Below are the code and all the weights of a small trained network. Each question names an input and a class and asks about switching units off, where a switched-off unit gives its printed mean instead of its output.

import numpy as np


def w(rows, s, z=0):
    codes = np.array(rows[::2]) - 128.0
    scale = np.full(codes.shape[1], s)
    scale[-1] = z or s
    return codes * scale


def f(y):
    return y / 2 * (1 + np.tanh(0.7978845608 * (y + 0.044715 * y**3)))


def log_softmax(a):
    a = a - a.max(-1, keepdims=True)
    return a - np.log(np.exp(a).sum(-1, keepdims=True))


def net(x, mask):
    res = np.array(x, float).reshape(1, 8) / 4 @ E
    y = f(res @ A[0][:, :-1].T + A[0][:, -1])
    res = res + np.where(mask, y, B[0][:, -1]) @ B[0][:, :-1]
    return log_softmax(res[-1] @ U[:, :-1].T + U[:, -1])


A, B = {}, {}
E = w([
[164,141,81,228,139],'x0',
[116,114,120,129,132],'x1',
[123,123,126,128,130],'x2',
[143,55,220,176,150],'x3',
[30,197,163,172,133],'x4',
[127,127,128,129,128],'x5',
[135,137,133,128,126],'x6',
[135,148,124,109,247],'x7',
],0.011)
A[0] = w([
[103,118,135,150,35,86],'N0',
[42,194,183,131,122,65],'N1',
[143,91,117,140,15,82],'N2',
[78,199,36,91,126,127],'N3',
[157,134,89,230,105,93],'N4',
[121,109,123,143,60,73],'N5',
[156,129,83,215,105,96],'N6',
[183,78,94,100,127,58],'N7',
[127,139,105,206,122,22],'N8',
[127,186,26,89,140,141],'N9',
[115,168,60,87,111,127],'N10',
[109,180,58,103,115,98],'N11',
[136,97,121,147,42,133],'N12',
[120,70,177,158,148,95],'N13',
[147,117,110,105,221,93],'N14',
[123,94,228,169,172,143],'N15',
[104,120,163,66,100,53],'N16',
[114,126,178,65,119,53],'N17',
[157,64,186,151,145,123],'N18',
[168,164,114,195,122,80],'N19',
[146,105,177,165,146,86],'N20',
[109,92,226,180,158,129],'N21',
[19,188,164,179,139,2],'N22',
[169,141,80,197,162,120],'N23',
[200,80,93,73,116,40],'N24',
[146,145,141,121,200,95],'N25',
[159,135,84,222,129,96],'N26',
[90,115,191,21,91,117],'N27',
[124,85,174,151,156,127],'N28',
[168,128,139,119,125,76],'N29',
[126,148,122,113,243,72],'N30',
[255,43,74,66,136,22],'N31',
[143,125,110,118,224,96],'N32',
[105,111,168,35,99,70],'N33',
[99,129,178,50,110,47],'N34',
],0.0098,0.0033)
B[0] = w([
[71,199,184,108,115,185],'N0',
[139,151,57,202,164,223],'N1',
[64,198,201,94,112,203],'N2',
[199,75,154,138,67,252],'N3',
[113,89,112,74,174,205],'N4',
[87,167,173,118,117,160],'N5',
[114,96,119,69,186,196],'N6',
[118,169,65,206,134,180],'N7',
[114,115,94,114,163,164],'N8',
[180,76,165,117,66,244],'N9',
[186,55,151,123,77,207],'N10',
[178,87,156,133,87,207],'N11',
[72,187,196,111,109,188],'N12',
[162,108,145,125,105,173],'N13',
[69,189,196,112,110,192],'N14',
[182,98,136,128,65,216],'N15',
[115,108,117,97,171,156],'N16',
[123,96,94,94,158,154],'N17',
[171,98,125,132,85,189],'N18',
[112,92,119,114,156,173],'N19',
[156,91,139,115,104,161],'N20',
[178,88,124,135,75,213],'N21',
[148,191,36,254,160,238],'N22',
[98,85,119,51,170,202],'N23',
[145,170,61,232,149,198],'N24',
[90,157,170,110,104,174],'N25',
[124,75,91,72,172,203],'N26',
[125,83,88,92,193,206],'N27',
[157,107,144,122,84,171],'N28',
[128,124,121,140,130,130],'N29',
[53,197,196,83,92,213],'N30',
[134,194,74,218,151,255],'N31',
[68,197,203,85,102,196],'N32',
[123,93,104,100,174,179],'N33',
[123,95,81,88,169,168],'N34',
],0.0095,0.0084)
U = w([
[216,76,151,118,26,128],'0',
[134,187,77,233,175,255],'1',
[45,210,203,70,98,104],'2',
[119,67,104,37,247,12],'3',
],0.013,0.0026)

Each question gives the input, the list of numbers given to net, and the class t.
The units are the neurons (one row each of A and B). Each row of codes is followed by its name. A weight is (code - 128) times the scale printed after its matrix; where a second scale follows, it is the last column's (A, B and U).
mask holds one flag per neuron, in row order. A switched-off neuron (its flag False) gives its mean, the last column of its row in B, instead of its output. The means were averaged over made-up inputs and are rounded, as every weight is.
A unit's drop is (log p(t) with every unit on - log p(t) with that unit switched off) / (log p(t) with every unit on - log p(t) with every unit switched off).
The circuit of an input: a set's keep is (log p(t) with only the set's units on - log p(t) with every unit switched off) / (log p(t) with every unit on - log p(t) with every unit switched off). Starting from the 12 units with the biggest drops (on a tie, the unit counted first), units are removed one at a time, each time the one whose removal leaves the highest keep (on an exact tie, the one counted first), for as long as the keep stays at least 0.8.
circuit, biggest first: the units of the circuit, biggest drop first
unit that matters most: the unit with the biggest drop
k most important neurons: the k neurons with the biggest drops, biggest first
drop of u: that unit's drop, to one decimal
input [-2,3,-8,3,3,0,1,3], class 0: unit that matters most : N31
input [-8,-2,-2,-7,-6,6,-5,0], class 3: 3 most important neurons : N27, N33, N34
input [-4,1,4,-2,6,7,-3,5], class 1: 2 most important neurons : N22, N1
input [-7,6,1,8,8,5,0,0], class 0: 2 most important neurons : N15, N21
input [1,-3,8,-7,-3,0,8,7], class 0: 4 most important neurons : N9, N3, N10, N11
input [-2,4,0,-6,4,-2,-3,8], class 2: 3 most important neurons : N30, N32, N14
input [3,1,7,-6,-8,5,5,-8], class 1: 3 most important neurons : N31, N24, N7
input [-1,-3,-1,-8,7,7,-2,7], class 0: 2 most important neurons : N3, N9
input [5,7,-2,-1,-5,7,-1,-5], class 1: 2 most important neurons : N31, N24
input [-4,-7,-8,6,7,5,6,4], class 1: 2 most important neurons : N22, N1
input [-6,1,5,6,-7,8,-2,6], class 1: 2 most important neurons : N31, N24
input [-3,-3,-8,-1,-2,-1,6,0], class 3: 2 most important neurons : N22, N1
input [-8,4,6,-6,-4,-7,8,8], class 2: 3 most important neurons : N30, N14, N32
input [1,6,-4,4,-6,-8,-4,3], class 1: circuit, biggest first : N31
input [-6,-3,-4,8,8,0,-7,-6], class 0: drop of N20 : 0.2
input [-5,7,3,-8,-4,-2,7,8], class 0: drop of N10 : 0.6
input [-4,0,-1,5,8,0,-5,-5], class 1: drop of N0 : 0.0
